Below are the code and all the weights of a small trained network. Each question names an input and a class and asks about switching units off, where a switched-off unit gives its printed mean instead of its output.

import numpy as np


def w(rows, s, z=0):
    codes = np.array(rows[::2]) - 128.0
    scale = np.full(codes.shape[1], s)
    scale[-1] = z or s
    return codes * scale


def norm(h):
    return h / np.sqrt((h * h).mean(-1, keepdims=True) + 1e-5)


def f(y):
    return y / 2 * (1 + np.tanh(0.7978845608 * (y + 0.044715 * y**3)))


def log_softmax(a):
    a = a - a.max(-1, keepdims=True)
    return a - np.log(np.exp(a).sum(-1, keepdims=True))


def net(x, mask):
    res = np.array(x, float).reshape(1, 7) / 4 @ E
    u = 0
    for l in range(2):
        y = f(norm(res) @ A[l][:, :-1].T + A[l][:, -1])
        res = res + np.where(mask[u : u + 7], y, B[l][:, -1]) @ B[l][:, :-1]
        u += 7
    return log_softmax(norm(res)[-1] @ U[:, :-1].T + U[:, -1])


A, B = {}, {}
E = w([
[142,92,129,31,150,108,136,145,166,81],'x0',
[121,205,38,119,124,121,168,108,97,156],'x1',
[120,74,109,164,130,96,140,88,93,201],'x2',
[128,101,192,127,140,102,161,107,131,168],'x3',
[125,73,131,210,114,105,182,110,90,86],'x4',
[111,134,27,95,125,181,3,168,126,27],'x5',
[169,67,193,14,134,132,83,168,215,171],'x6',
],0.0032)
A[0] = w([
[139,95,247,140,121,134,203,149,156,53,3],'0.n0',
[132,153,106,128,124,145,58,152,146,93,72],'0.n1',
[141,222,199,171,113,146,132,148,152,179,60],'0.n2',
[135,144,128,41,121,134,142,135,150,234,40],'0.n3',
[138,141,42,188,119,126,219,122,109,112,35],'0.n4',
[137,115,63,95,117,120,89,137,133,79,71],'0.n5',
[130,65,91,235,105,143,71,134,111,149,82],'0.n6',
],0.012,0.0023)
B[0] = w([
[230,117,216,64,188,44,90,98,177,207,255],'0.n0',
[135,134,84,92,108,186,100,170,126,53,218],'0.n1',
[45,234,92,189,168,142,104,106,80,91,197],'0.n2',
[247,64,207,35,182,95,67,112,167,139,233],'0.n3',
[46,198,134,252,162,101,115,86,71,106,251],'0.n4',
[139,199,86,93,112,253,89,132,95,107,220],'0.n5',
[166,133,213,85,183,38,143,101,174,198,236],'0.n6',
],0.0063,0.0072)
A[1] = w([
[94,15,170,148,76,159,254,173,135,46,115],'1.n0',
[147,85,138,84,110,172,171,158,146,123,93],'1.n1',
[133,92,85,182,33,138,194,174,125,56,90],'1.n2',
[185,45,108,119,71,99,169,142,147,135,23],'1.n3',
[130,89,212,124,88,161,242,184,185,34,82],'1.n4',
[223,95,113,216,29,155,246,175,160,114,2],'1.n5',
[113,46,124,122,63,158,240,167,155,165,3],'1.n6',
],0.0096,0.00086)
B[1] = w([
[84,80,208,172,119,133,230,187,157,59,69],'1.n0',
[71,137,124,195,171,107,82,107,114,157,254],'1.n1',
[144,153,122,74,116,189,56,167,167,126,175],'1.n2',
[120,201,192,136,174,97,128,121,143,80,224],'1.n3',
[85,142,251,164,206,193,253,144,133,34,73],'1.n4',
[185,210,89,139,128,60,168,97,83,119,60],'1.n5',
[83,99,58,116,149,196,148,65,24,193,69],'1.n6',
],0.0072,0.0013)
U = w([
[93,30,85,139,50,136,220,153,140,141,7],'0',
[188,82,187,91,151,82,125,120,171,174,178],'1',
[92,2,71,147,59,137,251,180,139,139,2],'2',
[66,167,117,229,134,104,169,99,91,131,137],'3',
[131,142,66,95,106,217,88,159,124,79,156],'4',
],0.0096,0.0036)

Each question gives the input, the list of numbers given to net, and the class t.
The units are the neurons (one row each of A and B). Each row of codes is followed by its name. A weight is (code - 128) times the scale printed after its matrix; where a second scale follows, it is the last column's (A, B and U).
mask holds one flag per neuron, layer by layer. A switched-off neuron (its flag False) gives its mean, the last column of its row in B, instead of its output. The means were averaged over made-up inputs and are rounded, as every weight is.
A unit's drop is (log p(t) with every unit on - log p(t) with that unit switched off) / (log p(t) with every unit on - log p(t) with every unit switched off).
The circuit of an input: a set's keep is (log p(t) with only the set's units on - log p(t) with every unit switched off) / (log p(t) with every unit on - log p(t) with every unit switched off). Starting from the 12 units with the biggest drops (on a tie, the unit counted first), units are removed one at a time, each time the one whose removal leaves the highest keep (on an exact tie, the one counted first), for as long as the keep stays at least 0.8.
circuit, biggest first: the units of the circuit, biggest drop first
top k neurons: the k neurons with the biggest drops, biggest first
top k neurons in layer l: the k neurons of layer l with the biggest drops, biggest first
drop of u: that unit's drop, to one decimal
input [0,4,4,-7,2,2,0], class 3: circuit, biggest first	(0.n4)
input [-8,8,0,7,7,-8,6], class 3: top 2 neurons	(0.n2, 0.n6)
input [5,3,-4,4,4,-7,-5], class 3: top 2 neurons	(0.n4, 0.n3)
input [-2,8,-1,-2,-6,2,2], class 4: top 2 neurons in layer 0	(0.n0, 0.n6)
input [-4,-1,7,-6,-4,-3,-2], class 3: top 4 neurons	(0.n0, 0.n4, 0.n2, 0.n3)
input [4,7,7,6,0,5,3], class 4: top 3 neurons	(0.n5, 0.n6, 0.n0)
input [-7,-8,3,-1,-5,-7,-7], class 3: top 2 neurons	(0.n2, 0.n3)
input [-4,-2,-4,4,-5,3,4], class 4: top 2 neurons in layer 0	(0.n0, 0.n6)
input [3,8,-5,3,0,-7,-2], class 3: top 2 neurons in layer 0	(0.n4, 0.n2)
input [-2,-7,3,5,-4,7,7], class 4: top 2 neurons in layer 0	(0.n0, 0.n6)
input [-7,6,-2,7,6,-8,0], class 3: drop of 1.n5	0.0
input [-1,-5,3,-3,-1,4,2], class 4: drop of 0.n0	0.1
input [-2,3,8,-3,5,7,0], class 3: drop of 0.n6	0.3
input [-2,-1,-3,-7,4,-8,0], class 3: drop of 0.n2	0.4
